Below is a small trained network, with its code and all its weights. Each question gives an input and a class and asks what happens when units are switched off, that is, made to give their printed mean instead of their output.

import numpy as np


def w(rows, s, z=0):
    codes = np.array(rows[::2]) - 128.0
    scale = np.full(codes.shape[1], s)
    scale[-1] = z or s
    return codes * scale


def f(y):
    return np.maximum(y, 0)


def log_softmax(a):
    a = a - a.max(-1, keepdims=True)
    return a - np.log(np.exp(a).sum(-1, keepdims=True))


def net(x, mask):
    res = np.array(x, float).reshape(1, 5) / 4 @ E
    y = f(res @ A[0][:, :-1].T + A[0][:, -1])
    res = res + np.where(mask, y, B[0][:, -1]) @ B[0][:, :-1]
    return log_softmax(res[-1] @ U[:, :-1].T + U[:, -1])


A, B = {}, {}
E = w([
[231,203,169,102,33,124,143,31,226,208,199,68],'x0',
[130,85,99,65,134,45,143,184,169,131,182,147],'x1',
[36,68,86,151,80,119,83,96,111,169,153,91],'x2',
[160,243,136,12,123,108,151,185,204,184,55,60],'x3',
[98,106,205,174,60,187,120,62,210,254,148,70],'x4',
],0.0071)
A[0] = w([
[152,164,141,77,138,111,123,169,132,126,105,111,222],'n0',
[136,196,114,32,167,118,141,202,151,105,79,123,247],'n1',
[215,201,199,143,99,161,146,67,240,184,132,98,216],'n2',
[77,90,111,183,193,142,118,155,8,52,86,169,254],'n3',
[149,183,112,60,161,117,134,159,155,132,86,136,130],'n4',
[96,75,99,140,97,121,118,81,143,169,187,121,237],'n5',
[125,119,138,132,115,121,128,93,161,136,142,129,254],'n6',
[161,179,170,112,123,138,147,152,120,134,107,120,162],'n7',
[140,157,127,80,143,120,109,155,153,114,107,127,192],'n8',
],0.012,0.0017)
B[0] = w([
[155,161,120,126,146,123,151,187,120,156,117,127,165],'n0',
[186,142,108,126,114,169,177,251,147,129,118,95,194],'n1',
[130,195,172,134,128,160,158,31,109,237,123,149,229],'n2',
[57,129,47,167,229,148,82,108,122,101,21,198,250],'n3',
[155,144,129,138,87,81,165,214,136,128,135,98,172],'n4',
[131,73,142,92,104,87,94,115,143,58,205,115,186],'n5',
[126,103,135,125,101,136,93,80,110,113,132,74,158],'n6',
[83,131,110,103,144,93,145,168,143,130,95,116,156],'n7',
[155,125,157,123,125,119,186,178,99,125,134,163,158],'n8',
],0.014,0.022)
U = w([
[112,157,187,141,100,153,123,18,120,206,165,109,116],'0',
[52,95,11,207,218,144,80,135,103,86,71,218,255],'1',
[166,162,79,105,123,110,203,254,146,155,109,83,66],'2',
[85,45,102,116,97,64,64,115,143,81,209,90,65],'3',
],0.007,0.0009)

Each question gives the input, the list of numbers given to net, and the class t.
The units are the neurons (one row each of A and B). Each row of codes is followed by its name. A weight is (code - 128) times the scale printed after its matrix; where a second scale follows, it is the last column's (A, B and U).
mask holds one flag per neuron, in row order. A switched-off neuron (its flag False) gives its mean, the last column of its row in B, instead of its output. The means were averaged over made-up inputs and are rounded, as every weight is.
A unit's drop is (log p(t) with every unit on - log p(t) with that unit switched off) / (log p(t) with every unit on - log p(t) with every unit switched off).
The circuit of an input: a set's keep is (log p(t) with only the set's units on - log p(t) with every unit switched off) / (log p(t) with every unit on - log p(t) with every unit switched off). Starting from all 9 units, units are removed one at a time, each time the one whose removal leaves the highest keep (on an exact tie, the one counted first), for as long as the keep stays at least 0.8.
units of the circuit, in order: the units of the circuit, biggest drop first
top k neurons: the k neurons with the biggest drops, biggest first
drop when u is switched off: that unit's drop, to one decimal
input [4,0,7,-8,7], class 3: units of the circuit, in order -> [n5]
input [7,7,1,-3,-5], class 3: units of the circuit, in order -> [n3 n2 n1]
input [-3,-3,8,2,6], class 3: top 2 neurons -> [n3 n2]
input [7,0,4,-5,-3], class 3: units of the circuit, in order -> [n5 n3]
input [-1,7,-1,-1,1], class 2: top 3 neurons -> [n3 n2 n5]
input [1,-4,2,-7,6], class 3: top 2 neurons -> [n5 n2]
input [-5,1,0,4,-5], class 2: top 2 neurons -> [n1 n4]
input [8,-5,-5,-7,-7], class 0: drop when n3 is switched off -> 0.9
input [5,5,0,-5,-5], class 3: drop when n2 is switched off -> 0.4
input [1,-1,1,-2,2], class 0: drop when n3 is switched off -> 1.2
